Below are the code and all the weights of a small trained network. Each question names an input and a target symbol and asks about switching units off, where a switched-off unit gives its printed mean instead of its output.

import numpy as np


def w(rows, s, z=0):
    codes = np.array(rows[::2]) - 128.0
    scale = np.full(codes.shape[1], s)
    scale[-1] = z or s
    return codes * scale


def f(y):
    return np.maximum(y, 0)


def softmax(a):
    e = np.exp(a - a.max(-1, keepdims=True))
    return e / e.sum(-1, keepdims=True)


def log_softmax(a):
    a = a - a.max(-1, keepdims=True)
    return a - np.log(np.exp(a).sum(-1, keepdims=True))


def net(x, mask):
    ids = ['αγδεζηλμτψω'.index(c) for c in x.split()]
    T = len(ids)
    res = E[ids] + P[:T]
    u = 0
    for l in range(2):
        r = res
        for j in range(3):
            rows = slice(3 * j, 3 * j + 3)
            q, k, v = (r @ M[l][rows].T for M in (Q, K, V))
            z = softmax(np.where(np.tri(T) > 0, q @ k.T / 3**0.5, -1e9)) @ v
            o = O[l][rows]
            res = res + np.where(mask[u + j], z, o[:, -1]) @ o[:, :-1]
        u += 3
        y = f(res @ A[l][:, :-1].T + A[l][:, -1])
        res = res + np.where(mask[u : u + 8], y, B[l][:, -1]) @ B[l][:, :-1]
        u += 8
    return log_softmax(res[-1] @ U[:, :-1].T + U[:, -1])


Q, K, V, O, A, B = {}, {}, {}, {}, {}, {}
E = w([
[88,113,108,92,100,169,199,103],'α',
[152,231,114,139,158,5,146,170],'γ',
[94,145,170,104,115,136,139,60],'δ',
[193,72,78,158,39,130,95,127],'ε',
[109,74,166,163,180,74,56,160],'ζ',
[105,111,193,80,107,168,152,158],'η',
[209,86,69,111,146,182,145,131],'λ',
[159,45,78,114,129,83,151,97],'μ',
[185,86,162,93,171,142,171,101],'τ',
[67,107,103,109,85,170,119,174],'ψ',
[159,180,184,226,93,122,93,144],'ω',
],0.013)
P = w([
[123,205,78,73,192,200,3,57],'0',
[141,148,140,177,107,161,108,110],'1',
[134,132,139,140,102,131,107,127],'2',
[133,130,142,128,105,132,128,139],'3',
[138,121,142,115,108,118,145,157],'4',
[137,116,147,120,100,119,159,163],'5',
[137,109,144,117,103,117,172,177],'6',
[127,97,152,127,99,112,183,183],'7',
[127,90,147,128,113,121,196,188],'8',
[120,75,145,134,112,121,197,203],'9',
[115,67,149,142,121,125,213,212],'10',
[109,56,151,149,129,140,219,219],'11',
[115,51,149,144,135,142,235,229],'12',
],0.0054)
Q[0] = w([
[160,100,100,20,182,67,142,112],'L0H1',
[114,47,144,81,103,218,162,104],'L0H1',
[138,221,131,230,110,93,112,161],'L0H1',
[46,144,161,117,36,150,192,181],'L0H2',
[1,154,102,81,129,165,115,90],'L0H2',
[37,196,88,47,123,127,166,120],'L0H2',
[111,149,167,196,89,111,99,166],'L0H3',
[100,191,169,94,124,159,104,65],'L0H3',
[161,142,156,206,172,91,92,98],'L0H3',
],0.0058)
K[0] = w([
[58,109,78,34,170,116,237,207],'L0H1',
[82,44,160,121,89,188,132,163],'L0H1',
[189,208,124,179,126,78,80,80],'L0H1',
[38,69,129,26,114,198,192,137],'L0H2',
[98,132,101,127,142,229,41,1],'L0H2',
[92,74,137,186,96,215,86,78],'L0H2',
[79,148,116,123,149,151,79,142],'L0H3',
[135,100,94,61,133,198,149,48],'L0H3',
[139,143,93,137,169,120,38,90],'L0H3',
],0.0067)
V[0] = w([
[181,196,115,171,145,75,75,64],'L0H1',
[96,121,184,246,97,187,78,83],'L0H1',
[96,133,130,83,52,155,100,199],'L0H1',
[217,158,114,144,176,86,7,82],'L0H2',
[241,214,96,208,104,3,164,210],'L0H2',
[159,182,96,133,185,21,205,190],'L0H2',
[130,102,189,136,54,120,224,234],'L0H3',
[141,89,186,207,167,114,51,77],'L0H3',
[133,137,253,245,32,104,195,169],'L0H3',
],0.0047)
O[0] = w([
[89,136,116,190,139,74,112,101,165],'L0H1',
[135,129,101,98,53,101,154,85,106],'L0H1',
[143,137,136,124,83,179,100,136,126],'L0H1',
[176,143,129,173,165,141,76,71,161],'L0H2',
[150,117,121,255,152,142,163,126,255],'L0H2',
[103,101,115,244,193,135,166,122,209],'L0H2',
[130,64,151,148,118,154,184,179,143],'L0H3',
[159,129,158,118,93,66,113,106,132],'L0H3',
[109,47,156,166,34,103,177,150,163],'L0H3',
],0.006,0.0036)
A[0] = w([
[2,129,127,92,92,173,145,139,252],'L0N1',
[31,93,141,14,65,189,169,178,254],'L0N2',
[213,54,203,64,174,172,166,93,238],'L0N3',
[112,136,141,156,93,129,110,113,168],'L0N4',
[222,36,46,153,107,130,112,103,204],'L0N5',
[242,146,142,122,100,182,88,179,197],'L0N6',
[58,96,117,109,217,40,47,121,184],'L0N7',
[84,156,205,157,160,122,67,177,245],'L0N8',
],0.0055,0.0028)
B[0] = w([
[57,129,143,73,54,209,104,120,203],'L0N1',
[101,163,136,97,62,222,141,134,253],'L0N2',
[236,134,143,59,153,176,200,113,241],'L0N3',
[133,130,132,140,97,124,99,126,167],'L0N4',
[180,54,77,180,105,135,151,104,250],'L0N5',
[253,119,109,158,172,138,80,160,193],'L0N6',
[92,128,118,40,189,65,87,142,192],'L0N7',
[149,164,166,145,144,121,71,179,232],'L0N8',
],0.0066,0.0043)
Q[1] = w([
[93,186,173,137,102,139,118,148],'L1H1',
[152,146,94,171,147,75,101,151],'L1H1',
[134,197,128,119,152,94,129,156],'L1H1',
[25,184,145,106,129,104,146,142],'L1H2',
[54,130,138,68,66,227,155,43],'L1H2',
[53,186,162,121,157,131,79,170],'L1H2',
[8,192,122,88,86,146,76,94],'L1H3',
[186,174,72,161,163,2,134,201],'L1H3',
[161,47,27,116,106,144,117,63],'L1H3',
],0.0095)
K[1] = w([
[142,77,84,99,195,118,94,117],'L1H1',
[138,83,121,186,98,101,156,113],'L1H1',
[161,117,143,198,145,98,113,123],'L1H1',
[145,148,99,160,205,83,82,18],'L1H2',
[136,159,104,64,175,177,78,78],'L1H2',
[166,218,149,220,153,78,50,45],'L1H2',
[166,154,113,159,120,113,56,2],'L1H3',
[104,57,164,219,140,122,218,155],'L1H3',
[144,102,60,70,5,159,122,182],'L1H3',
],0.0081)
V[1] = w([
[147,127,128,118,156,92,70,135],'L1H1',
[141,174,147,149,116,120,73,108],'L1H1',
[90,125,102,148,120,152,138,105],'L1H1',
[92,149,55,171,120,153,72,215],'L1H2',
[112,78,47,98,109,140,163,1],'L1H2',
[210,131,192,143,122,173,118,150],'L1H2',
[101,169,204,100,127,72,130,135],'L1H3',
[149,103,52,148,134,50,140,136],'L1H3',
[91,92,163,152,87,126,50,131],'L1H3',
],0.01)
O[1] = w([
[107,108,121,135,156,133,142,118,127],'L1H1',
[122,118,115,140,155,166,140,164,165],'L1H1',
[151,146,164,122,112,115,137,163,111],'L1H1',
[171,80,117,111,134,162,91,155,182],'L1H2',
[113,144,116,123,138,74,158,184,47],'L1H2',
[160,166,138,180,139,153,89,107,253],'L1H2',
[90,138,183,185,162,153,202,132,85],'L1H3',
[108,112,102,112,97,100,166,84,96],'L1H3',
[128,97,246,129,106,96,90,123,98],'L1H3',
],0.013,0.0064)
A[1] = w([
[85,147,137,111,187,77,76,72,201],'L1N1',
[40,156,255,138,101,122,184,146,21],'L1N2',
[125,254,124,148,212,144,224,86,150],'L1N3',
[202,113,39,160,140,148,117,144,160],'L1N4',
[171,73,157,27,183,148,70,178,127],'L1N5',
[170,145,194,186,113,197,42,138,118],'L1N6',
[147,112,186,186,123,171,73,138,167],'L1N7',
[125,210,111,90,97,142,171,232,254],'L1N8',
],0.0062,0.0026)
B[1] = w([
[171,88,119,158,63,133,82,152,145],'L1N1',
[2,180,193,82,123,80,57,133,141],'L1N2',
[28,72,145,242,50,97,122,55,177],'L1N3',
[11,184,129,89,132,155,113,111,221],'L1N4',
[93,34,117,206,62,86,89,157,184],'L1N5',
[124,136,138,72,191,83,167,78,252],'L1N6',
[105,131,129,78,209,111,153,96,223],'L1N7',
[204,153,72,208,152,57,149,144,177],'L1N8',
],0.0062,0.016)
U = w([
[197,201,114,196,130,48,128,209,166],'α',
[162,88,121,100,75,224,185,113,234],'γ',
[59,166,149,139,135,97,118,171,6],'δ',
[186,131,115,129,1,94,53,76,172],'ε',
[65,110,142,78,147,144,164,126,45],'ζ',
[175,231,149,78,222,166,130,96,90],'η',
[136,185,46,85,149,194,104,149,58],'λ',
[94,105,86,40,157,41,232,123,202],'μ',
[102,112,111,253,88,148,146,102,113],'τ',
[134,19,154,116,144,93,77,157,170],'ψ',
[109,199,162,47,67,101,97,82,163],'ω',
],0.0051,0.0018)

Each question gives the input, a string of symbols that net reads in full, and the target symbol t.
The units are the heads (3 rows each of Q, K, V and O) and the neurons (one row each of A and B). Each row of codes is followed by its name. A weight is (code - 128) times the scale printed after its matrix; where a second scale follows, it is the last column's (O, A, B and U).
mask holds one flag per unit, layer by layer, with each layer's heads first. A switched-off unit (its flag False) gives its mean, the last column of its rows in O or B, instead of its output. The means were averaged over made-up inputs and are rounded, as every weight is.
A unit's drop is (log p(t) with every unit on - log p(t) with that unit switched off) / (log p(t) with every unit on - log p(t) with every unit switched off).
unit that matters most: the unit with the biggest drop
top k neurons: the k neurons with the biggest drops, biggest first
k most important neurons of layer l: the k neurons of layer l with the biggest drops, biggest first
which heads matter: for each layer, one digit per head in row order, 1 if its drop is at least 0.15 and else 0, layers parted by /
input ψ τ γ α γ η τ δ α, target ψ: top 4 neurons : (L1N5, L0N1, L0N3, L1N4)
input δ ω δ ε δ ζ η ψ ω γ, target τ: 2 most important neurons of layer 1 : (L1N3, L1N6)
input ε ψ γ ε ε α, target ε: which heads matter : 000 / 001
input ε γ ζ ψ, target ε: which heads matter : 000 / 001
input μ η ε ψ, target μ: which heads matter : 001 / 011
input τ γ ψ ζ, target ψ: which heads matter : 000 / 010
input ω ε τ, target τ: unit that matters most : L1H2
input ζ ψ ω α, target ζ: top 3 neurons : (L0N7, L1N2, L0N5)
input τ μ γ τ γ α ψ η, target τ: which heads matter : 001 / 011
input γ ζ τ τ ζ ω ω ω, target η: which heads matter : 000 / 010
input ε μ ω τ, target τ: which heads matter : 000 / 010
input γ τ η η ω τ δ λ γ ω ζ τ τ, target η: which heads matter : 000 / 011
input η ω γ τ η ω γ λ λ ψ, target η: 3 most important neurons of layer 1 : (L1N6, L1N7, L1N3)
input α γ τ α η ω γ δ, target α: most important neuron of layer 1 : (L1N8)
input ε λ τ α γ γ ψ α τ η τ δ δ, target ε: which heads matter : 010 / 001
input μ τ η, target μ: which heads matter : 011 / 011
input ω γ ω ω ε γ η, target ω: which heads matter : 111 / 101
input μ γ λ μ γ ζ ω ω γ, target η: top 3 neurons : (L0N8, L1N5, L1N3)
input η ω ω ε, target η: which heads matter : 010 / 011
input γ ζ ω τ ε τ λ, target λ: unit that matters most : L1H3
input ω γ ω τ ζ ε γ γ γ μ ω ω δ, target ω: top 2 neurons : (L1N2, L0N3)
input λ ε γ ψ, target λ: which heads matter : 001 / 001
input μ ε λ ω λ ε γ η, target μ: which heads matter : 001 / 011
input α ζ ψ, target α: top 2 neurons : (L1N8, L0N2)
input λ μ ε, target ε: 2 most important neurons of layer 1 : (L1N7, L1N6)
input μ μ α λ γ ε ψ ω, target η: 4 most important neurons of layer 0 : (L0N8, L0N5, L0N3, L0N6)
input ε μ γ ζ ε δ ψ δ δ γ α ζ η, target ε: unit that matters most : L0H2
